Below are the code and all the weights of a small trained network. Each question names an input and a class and asks about switching units off, where a switched-off unit gives its printed mean instead of its output.

import numpy as np


def w(rows, s, z=0):
    codes = np.array(rows[::2]) - 128.0
    scale = np.full(codes.shape[1], s)
    scale[-1] = z or s
    return codes * scale


def norm(h):
    return h / np.sqrt((h * h).mean(-1, keepdims=True) + 1e-5)


def f(y):
    return np.maximum(y, 0)


def log_softmax(a):
    a = a - a.max(-1, keepdims=True)
    return a - np.log(np.exp(a).sum(-1, keepdims=True))


def net(x, mask):
    res = np.array(x, float).reshape(1, 6) / 4 @ E
    u = 0
    for l in range(2):
        y = f(norm(res) @ A[l][:, :-1].T + A[l][:, -1])
        res = res + np.where(mask[u : u + 8], y, B[l][:, -1]) @ B[l][:, :-1]
        u += 8
    return log_softmax(norm(res)[-1] @ U[:, :-1].T + U[:, -1])


A, B = {}, {}
E = w([
[102,141,142,101,198,165,146,61,137,233,140],'x0',
[28,184,160,198,85,158,97,130,108,139,155],'x1',
[39,144,140,160,136,148,108,188,68,99,123],'x2',
[99,145,167,156,150,231,166,60,139,243,151],'x3',
[125,129,92,140,107,81,71,137,2,142,187],'x4',
[157,117,98,201,10,175,187,121,98,137,95],'x5',
],0.0076)
A[0] = w([
[115,122,109,132,111,80,102,186,44,57,148,3],'L0N1',
[196,94,130,125,97,131,142,167,169,49,117,64],'L0N2',
[248,107,102,76,167,68,111,130,123,102,130,16],'L0N3',
[99,142,142,132,141,143,113,98,137,164,150,80],'L0N4',
[59,135,152,112,198,138,109,125,141,143,142,39],'L0N5',
[142,91,138,120,96,110,142,145,180,65,99,126],'L0N6',
[159,148,134,130,134,114,107,123,129,119,153,81],'L0N7',
[104,125,121,143,124,103,112,160,95,104,135,14],'L0N8',
],0.016,0.0021)
B[0] = w([
[137,153,184,113,104,158,5,130,51,111,93,246],'L0N1',
[140,171,97,191,152,129,127,152,155,106,143,224],'L0N2',
[141,52,155,35,125,79,182,110,148,159,150,237],'L0N3',
[83,106,119,174,123,130,137,172,113,138,136,185],'L0N4',
[112,100,132,167,220,133,128,164,120,140,144,212],'L0N5',
[156,212,89,88,134,157,137,124,123,171,143,208],'L0N6',
[124,112,131,98,112,144,160,122,87,115,85,146],'L0N7',
[112,138,205,111,110,161,88,144,122,115,97,181],'L0N8',
],0.015,0.014)
A[1] = w([
[157,222,66,158,104,118,161,128,205,56,101,12],'L1N1',
[115,126,156,111,114,112,65,108,112,55,81,4],'L1N2',
[109,80,107,193,7,145,181,82,84,148,105,118],'L1N3',
[185,99,132,167,93,94,60,89,90,65,130,213],'L1N4',
[104,99,149,202,113,115,112,129,124,97,119,141],'L1N5',
[104,104,141,173,62,142,129,95,120,137,157,101],'L1N6',
[42,109,117,126,188,124,115,45,131,114,108,18],'L1N7',
[170,59,99,54,118,33,176,82,162,78,133,62],'L1N8',
],0.015,0.0015)
B[1] = w([
[178,197,17,238,113,149,145,131,69,115,145,215],'L1N1',
[103,193,151,132,47,170,104,139,121,91,62,237],'L1N2',
[117,107,96,66,51,132,85,34,126,164,134,182],'L1N3',
[81,188,188,89,148,127,104,145,105,116,78,217],'L1N4',
[168,88,88,76,169,114,147,93,147,175,134,188],'L1N5',
[140,80,114,102,136,161,132,67,165,103,84,162],'L1N6',
[82,109,113,197,95,91,133,197,146,27,130,187],'L1N7',
[175,93,216,93,94,9,195,112,193,73,158,254],'L1N8',
],0.013,0.0094)
U = w([
[102,59,45,111,59,171,125,9,158,195,131,49],'0',
[34,49,109,217,232,136,141,196,150,150,167,69],'1',
[118,192,175,92,82,147,17,157,65,97,82,251],'2',
[205,224,2,197,112,141,160,134,140,132,166,77],'3',
[200,91,174,38,120,11,194,125,191,112,171,156],'4',
],0.0097,0.0019)

Each question gives the input, the list of numbers given to net, and the class t.
The units are the neurons (one row each of A and B). Each row of codes is followed by its name. A weight is (code - 128) times the scale printed after its matrix; where a second scale follows, it is the last column's (A, B and U).
mask holds one flag per neuron, layer by layer. A switched-off neuron (its flag False) gives its mean, the last column of its row in B, instead of its output. The means were averaged over made-up inputs and are rounded, as every weight is.
A unit's drop is (log p(t) with every unit on - log p(t) with that unit switched off) / (log p(t) with every unit on - log p(t) with every unit switched off).
The circuit of an input: a set's keep is (log p(t) with only the set's units on - log p(t) with every unit switched off) / (log p(t) with every unit on - log p(t) with every unit switched off). Starting from the 12 units with the biggest drops (on a tie, the unit counted first), units are removed one at a time, each time the one whose removal leaves the highest keep (on an exact tie, the one counted first), for as long as the keep stays at least 0.8.
units of the circuit, in order: the units of the circuit, biggest drop first
k most important neurons: the k neurons with the biggest drops, biggest first
top k neurons in layer l: the k neurons of layer l with the biggest drops, biggest first
drop of u: that unit's drop, to one decimal
input [-8,3,-6,5,0,-6], class 4: units of the circuit, in order : L0N1
input [-4,-5,-6,0,-3,8], class 3: 2 most important neurons : L0N2, L1N1
input [-2,5,2,3,-7,2], class 0: 3 most important neurons : L0N2, L0N1, L0N5
input [-2,-1,4,-8,-7,5], class 3: top 2 neurons in layer 0 : L0N2, L0N6
input [-7,-2,-7,3,-1,3], class 3: 3 most important neurons : L0N2, L1N1, L0N6
input [-3,5,-7,1,2,2], class 0: 2 most important neurons : L0N1, L0N3
input [-3,-2,-6,8,1,0], class 0: 2 most important neurons : L0N3, L0N1
input [5,4,-5,-6,-4,-7], class 4: 2 most important neurons : L0N3, L1N8
input [0,-1,0,-6,-3,4], class 3: 2 most important neurons : L0N2, L0N6
input [-3,-8,-7,1,-7,8], class 3: 2 most important neurons : L0N2, L1N1
input [-3,-6,4,-5,-2,-4], class 4: top 2 neurons in layer 0 : L0N3, L0N4
input [8,0,7,8,5,6], class 0: 2 most important neurons : L1N3, L0N2
input [-4,0,-2,6,-6,1], class 3: drop of L0N3 : 0.2
input [-8,-7,7,-1,-5,8], class 3: units of the circuit, in order : L0N2
input [-5,7,0,5,-4,2], class 0: drop of L0N1 : 0.1
input [-3,-1,-2,-6,-2,-8], class 4: drop of L0N3 : 5.6
input [0,3,-5,-7,-4,-2], class 4: drop of L0N3 : 5.5
